Below are the code and all the weights of a small trained network. Each question names an input and a class and asks about switching units off, where a switched-off unit gives its printed mean instead of its output.

import numpy as np


def w(rows, s, z=0):
    codes = np.array(rows[::2]) - 128.0
    scale = np.full(codes.shape[1], s)
    scale[-1] = z or s
    return codes * scale


def f(y):
    return y / 2 * (1 + np.tanh(0.7978845608 * (y + 0.044715 * y**3)))


def log_softmax(a):
    a = a - a.max(-1, keepdims=True)
    return a - np.log(np.exp(a).sum(-1, keepdims=True))


def net(x, mask):
    res = np.array(x, float).reshape(1, 3) / 4 @ E
    y = f(res @ A[0][:, :-1].T + A[0][:, -1])
    res = res + np.where(mask, y, B[0][:, -1]) @ B[0][:, :-1]
    return log_softmax(res[-1] @ U[:, :-1].T + U[:, -1])


A, B = {}, {}
E = w([
[61,166,105,186,115,97,251],'x0',
[153,238,34,119,124,142,98],'x1',
[51,80,115,233,152,129,72],'x2',
],0.013)
A[0] = w([
[125,148,87,117,130,112,83,41],'N0',
[130,52,179,114,124,116,153,36],'N1',
[137,183,61,141,134,128,82,131],'N2',
[114,77,132,222,141,117,66,69],'N3',
[131,100,176,124,119,116,142,255],'N4',
[129,116,126,164,130,114,201,76],'N5',
[174,132,156,37,131,118,181,77],'N6',
[164,98,144,94,129,95,9,121],'N7',
[111,52,135,130,155,133,143,174],'N8',
[154,79,128,111,130,125,84,56],'N9',
[98,141,89,202,128,137,79,129],'N10',
[116,115,96,146,119,128,169,38],'N11',
[116,154,115,163,129,70,166,113],'N12',
],0.012,0.0075)
B[0] = w([
[110,190,191,125,101,146,101,148],'N0',
[138,252,177,133,96,108,67,190],'N1',
[151,177,119,175,166,71,103,212],'N2',
[127,120,153,38,94,96,153,207],'N3',
[153,143,54,171,162,103,130,211],'N4',
[94,146,150,114,143,190,131,176],'N5',
[100,93,153,51,112,81,139,212],'N6',
[79,105,111,157,175,173,170,247],'N7',
[150,144,110,150,156,105,106,200],'N8',
[97,185,184,118,108,174,131,172],'N9',
[144,113,130,74,113,105,150,201],'N10',
[111,181,180,101,103,164,116,144],'N11',
[94,104,142,136,192,170,115,185],'N12',
],0.024,0.014)
U = w([
[131,115,157,38,114,85,139,81],'0',
[156,202,139,155,136,102,56,111],'1',
[86,135,165,132,151,239,134,99],'2',
[171,86,6,151,151,104,136,255],'3',
[155,120,158,136,72,175,85,95],'4',
],0.013,0.0097)

Each question gives the input, the list of numbers given to net, and the class t.
The units are the neurons (one row each of A and B). Each row of codes is followed by its name. A weight is (code - 128) times the scale printed after its matrix; where a second scale follows, it is the last column's (A, B and U).
mask holds one flag per neuron, in row order. A switched-off neuron (its flag False) gives its mean, the last column of its row in B, instead of its output. The means were averaged over made-up inputs and are rounded, as every weight is.
A unit's drop is (log p(t) with every unit on - log p(t) with that unit switched off) / (log p(t) with every unit on - log p(t) with every unit switched off).
The circuit of an input: a set's keep is (log p(t) with only the set's units on - log p(t) with every unit switched off) / (log p(t) with every unit on - log p(t) with every unit switched off). Starting from the 12 units with the biggest drops (on a tie, the unit counted first), units are removed one at a time, each time the one whose removal leaves the highest keep (on an exact tie, the one counted first), for as long as the keep stays at least 0.8.
circuit, biggest first: the units of the circuit, biggest drop first
k most important neurons: the k neurons with the biggest drops, biggest first
drop when u is switched off: that unit's drop, to one decimal
input [8,-7,-2], class 2: most important neuron -> (N5)
input [7,-8,4], class 1: 3 most important neurons -> (N1; N8; N7)
input [-3,4,-5], class 0: 4 most important neurons -> (N6; N4; N1; N8)
input [-8,1,7], class 2: 3 most important neurons -> (N7; N9; N6)
input [8,-5,8], class 0: 2 most important neurons -> (N3; N10)
input [-5,5,-6], class 0: 3 most important neurons -> (N6; N1; N4)
input [3,-3,-3], class 3: circuit, biggest first -> (N4; N9)
input [-2,1,-2], class 3: circuit, biggest first -> (N1; N3)
input [8,-6,0], class 2: 2 most important neurons -> (N5; N12)
input [8,4,-7], class 2: 3 most important neurons -> (N12; N5; N3)
input [5,-8,-6], class 1: 2 most important neurons -> (N1; N4)
input [-3,-6,4], class 1: 2 most important neurons -> (N1; N6)
input [-8,-6,2], class 2: 2 most important neurons -> (N7; N2)
input [-4,-1,7], class 0: circuit, biggest first -> (N3)
input [-4,6,-8], class 0: drop when N6 is switched off -> 6.9
input [3,-8,0], class 1: drop when N1 is switched off -> 0.4
input [2,4,7], class 0: drop when N0 is switched off -> 0.0
